Below is a small trained network, with its code and all its weights. Each question gives an input and a target symbol and asks what happens when units are switched off, that is, made to give their printed mean instead of their output.

import numpy as np


def w(rows, s, z=0):
    codes = np.array(rows[::2]) - 128.0
    scale = np.full(codes.shape[1], s)
    scale[-1] = z or s
    return codes * scale


def f(y):
    return np.maximum(y, 0)


def softmax(a):
    e = np.exp(a - a.max(-1, keepdims=True))
    return e / e.sum(-1, keepdims=True)


def log_softmax(a):
    a = a - a.max(-1, keepdims=True)
    return a - np.log(np.exp(a).sum(-1, keepdims=True))


def net(x, mask):
    ids = ['αγηθλπστφψω'.index(c) for c in x.split()]
    T = len(ids)
    res = E[ids] + P[:T]
    u = 0
    for l in range(2):
        r = res
        for j in range(2):
            rows = slice(2 * j, 2 * j + 2)
            q, k, v = (r @ M[l][rows].T for M in (Q, K, V))
            z = softmax(np.where(np.tri(T) > 0, q @ k.T / 2**0.5, -1e9)) @ v
            o = O[l][rows]
            res = res + np.where(mask[u + j], z, o[:, -1]) @ o[:, :-1]
        u += 2
        y = f(res @ A[l][:, :-1].T + A[l][:, -1])
        res = res + np.where(mask[u : u + 8], y, B[l][:, -1]) @ B[l][:, :-1]
        u += 8
    return log_softmax(res[-1] @ U[:, :-1].T + U[:, -1])


Q, K, V, O, A, B = {}, {}, {}, {}, {}, {}
E = w([
[112,57,98],'α',
[109,121,147],'γ',
[129,178,112],'η',
[167,175,140],'θ',
[121,181,99],'λ',
[123,101,5],'π',
[115,158,62],'σ',
[207,90,31],'τ',
[138,181,118],'φ',
[128,174,101],'ψ',
[163,193,160],'ω',
],0.02)
P = w([
[254,94,80],'0',
[113,139,90],'1',
[95,146,110],'2',
[98,146,125],'3',
[99,147,140],'4',
[102,152,155],'5',
[108,150,160],'6',
[108,123,122],'7',
[117,147,163],'8',
[116,117,127],'9',
[120,114,120],'10',
[119,110,118],'11',
[118,106,114],'12',
[129,110,119],'13',
],0.009)
Q[0] = w([
[68,186,50],'L0H1',
[218,119,76],'L0H1',
[189,61,41],'L0H2',
[2,110,132],'L0H2',
],0.012)
K[0] = w([
[125,252,113],'L0H1',
[185,86,32],'L0H1',
[219,222,205],'L0H2',
[55,140,8],'L0H2',
],0.012)
V[0] = w([
[191,254,138],'L0H1',
[165,152,64],'L0H1',
[130,184,130],'L0H2',
[105,83,127],'L0H2',
],0.013)
O[0] = w([
[253,85,111,98],'L0H1',
[214,154,23,254],'L0H1',
[49,150,170,139],'L0H2',
[178,105,144,108],'L0H2',
],0.0063,0.0068)
A[0] = w([
[102,143,165,191],'L0N1',
[148,133,240,187],'L0N2',
[165,242,144,189],'L0N3',
[153,203,83,123],'L0N4',
[189,100,151,105],'L0N5',
[140,211,120,2],'L0N6',
[139,162,111,136],'L0N7',
[62,10,125,156],'L0N8',
],0.011,0.0043)
B[0] = w([
[167,156,131,145],'L0N1',
[97,195,34,140],'L0N2',
[73,86,39,214],'L0N3',
[65,158,152,254],'L0N4',
[86,145,141,146],'L0N5',
[249,119,143,153],'L0N6',
[101,136,135,183],'L0N7',
[90,174,77,246],'L0N8',
],0.016,0.0074)
Q[1] = w([
[96,102,204],'L1H1',
[173,130,238],'L1H1',
[71,59,203],'L1H2',
[7,186,176],'L1H2',
],0.013)
K[1] = w([
[127,71,46],'L1H1',
[98,3,49],'L1H1',
[78,190,142],'L1H2',
[93,136,212],'L1H2',
],0.018)
V[1] = w([
[94,97,15],'L1H1',
[167,80,162],'L1H1',
[215,148,53],'L1H2',
[9,117,114],'L1H2',
],0.011)
O[1] = w([
[114,2,180,250],'L1H1',
[98,216,162,47],'L1H1',
[236,200,212,165],'L1H2',
[99,227,71,208],'L1H2',
],0.0079,0.023)
A[1] = w([
[13,213,100,35],'L1N1',
[137,95,255,3],'L1N2',
[241,173,108,192],'L1N3',
[51,48,231,108],'L1N4',
[154,145,157,42],'L1N5',
[154,62,80,97],'L1N6',
[174,7,157,26],'L1N7',
[19,20,175,106],'L1N8',
],0.0086,0.0025)
B[1] = w([
[224,99,212,211],'L1N1',
[120,126,110,128],'L1N2',
[124,134,201,131],'L1N3',
[208,187,143,148],'L1N4',
[123,136,142,128],'L1N5',
[106,150,172,230],'L1N6',
[193,76,10,184],'L1N7',
[73,190,152,253],'L1N8',
],0.014,0.013)
U = w([
[117,193,124,38],'α',
[99,116,158,53],'γ',
[127,118,164,148],'η',
[90,91,163,15],'θ',
[152,243,113,127],'λ',
[98,122,55,205],'π',
[50,245,70,171],'σ',
[134,164,139,143],'τ',
[109,173,132,31],'φ',
[2,171,183,160],'ψ',
[102,184,138,3],'ω',
],0.0093,0.0048)

Each question gives the input, a string of symbols that net reads in full, and the target symbol t.
The units are the heads (2 rows each of Q, K, V and O) and the neurons (one row each of A and B). Each row of codes is followed by its name. A weight is (code - 128) times the scale printed after its matrix; where a second scale follows, it is the last column's (O, A, B and U).
mask holds one flag per unit, layer by layer, with each layer's heads first. A switched-off unit (its flag False) gives its mean, the last column of its rows in O or B, instead of its output. The means were averaged over made-up inputs and are rounded, as every weight is.
A unit's drop is (log p(t) with every unit on - log p(t) with that unit switched off) / (log p(t) with every unit on - log p(t) with every unit switched off).
The circuit of an input: a set's keep is (log p(t) with only the set's units on - log p(t) with every unit switched off) / (log p(t) with every unit on - log p(t) with every unit switched off). Starting from the 12 units with the biggest drops (on a tie, the unit counted first), units are removed one at a time, each time the one whose removal leaves the highest keep (on an exact tie, the one counted first), for as long as the keep stays at least 0.8.
units of the circuit, in order: the units of the circuit, biggest drop first
most important unit: the unit with the biggest drop
top k neurons: the k neurons with the biggest drops, biggest first
top k neurons in layer l: the k neurons of layer l with the biggest drops, biggest first
which heads matter: for each layer, one digit per head in row order, 1 if its drop is at least 0.15 and else 0, layers parted by /
drop of u: that unit's drop, to one decimal
input α α π ω, target π: which heads matter : 01 / 10
input α π π α α α α π α η σ τ φ, target π: top 2 neurons : (L0N6 L0N3)
input α π α α π α α ω π, target ψ: most important unit : L0N3
input α τ τ α σ φ, target π: top 4 neurons : (L0N3 L1N7 L0N6 L1N1)
input λ τ φ α α α φ α π θ, target π: which heads matter : 10 / 10
input π α π α η σ, target π: units of the circuit, in order : (L0N3 L1H1 L0H1 L0N8)
input σ π ψ π ω π α σ η, target π: units of the circuit, in order : (L0N3 L1H1 L0N4)
input τ α θ α σ φ α ω, target π: top 2 neurons in layer 1 : (L1N8 L1N1)
input σ η η α α α ψ ψ α α π α τ λ, target π: units of the circuit, in order : (L0N3 L0N8 L0H1 L1H1)
input α ψ α ω σ, target π: top 3 neurons : (L0N3 L1N1 L1N7)
input ψ α ω α π ω α α π ω λ, target π: top 3 neurons : (L0N3 L0N8 L1N7)
input σ ω α φ π α, target σ: top 4 neurons : (L0N4 L0N3 L1N1 L0N8)
input γ α σ π γ α α σ ω α ω σ π α, target ψ: units of the circuit, in order : (L0H1 L1N8)
input π α θ, target π: top 3 neurons : (L0N3 L0N6 L1N7)
input π α α ω τ α ψ, target π: top 3 neurons : (L0N3 L0N8 L1N7)
input π ω ψ τ π σ ω ψ π α ψ σ η τ, target σ: top 3 neurons : (L0N4 L0N3 L1N1)
input ψ σ λ ω α α η α φ θ ψ θ α, target ψ: most important unit : L0N8
input θ σ π α α α α π σ σ π η σ, target ψ: top 4 neurons : (L0N4 L0N3 L0N8 L0N7)
input α α α π π ψ π σ θ π, target ψ: top 2 neurons in layer 0 : (L0N3 L0N4)
input α α π θ ψ, target π: top 3 neurons : (L0N3 L1N7 L1N1)
input π σ σ σ α α α α ψ α θ σ, target ψ: drop of L0N4 : 5.9
input π λ θ ω α, target π: drop of L0N8 : -0.2
input ω α π α, target σ: drop of L0N8 : 0.3
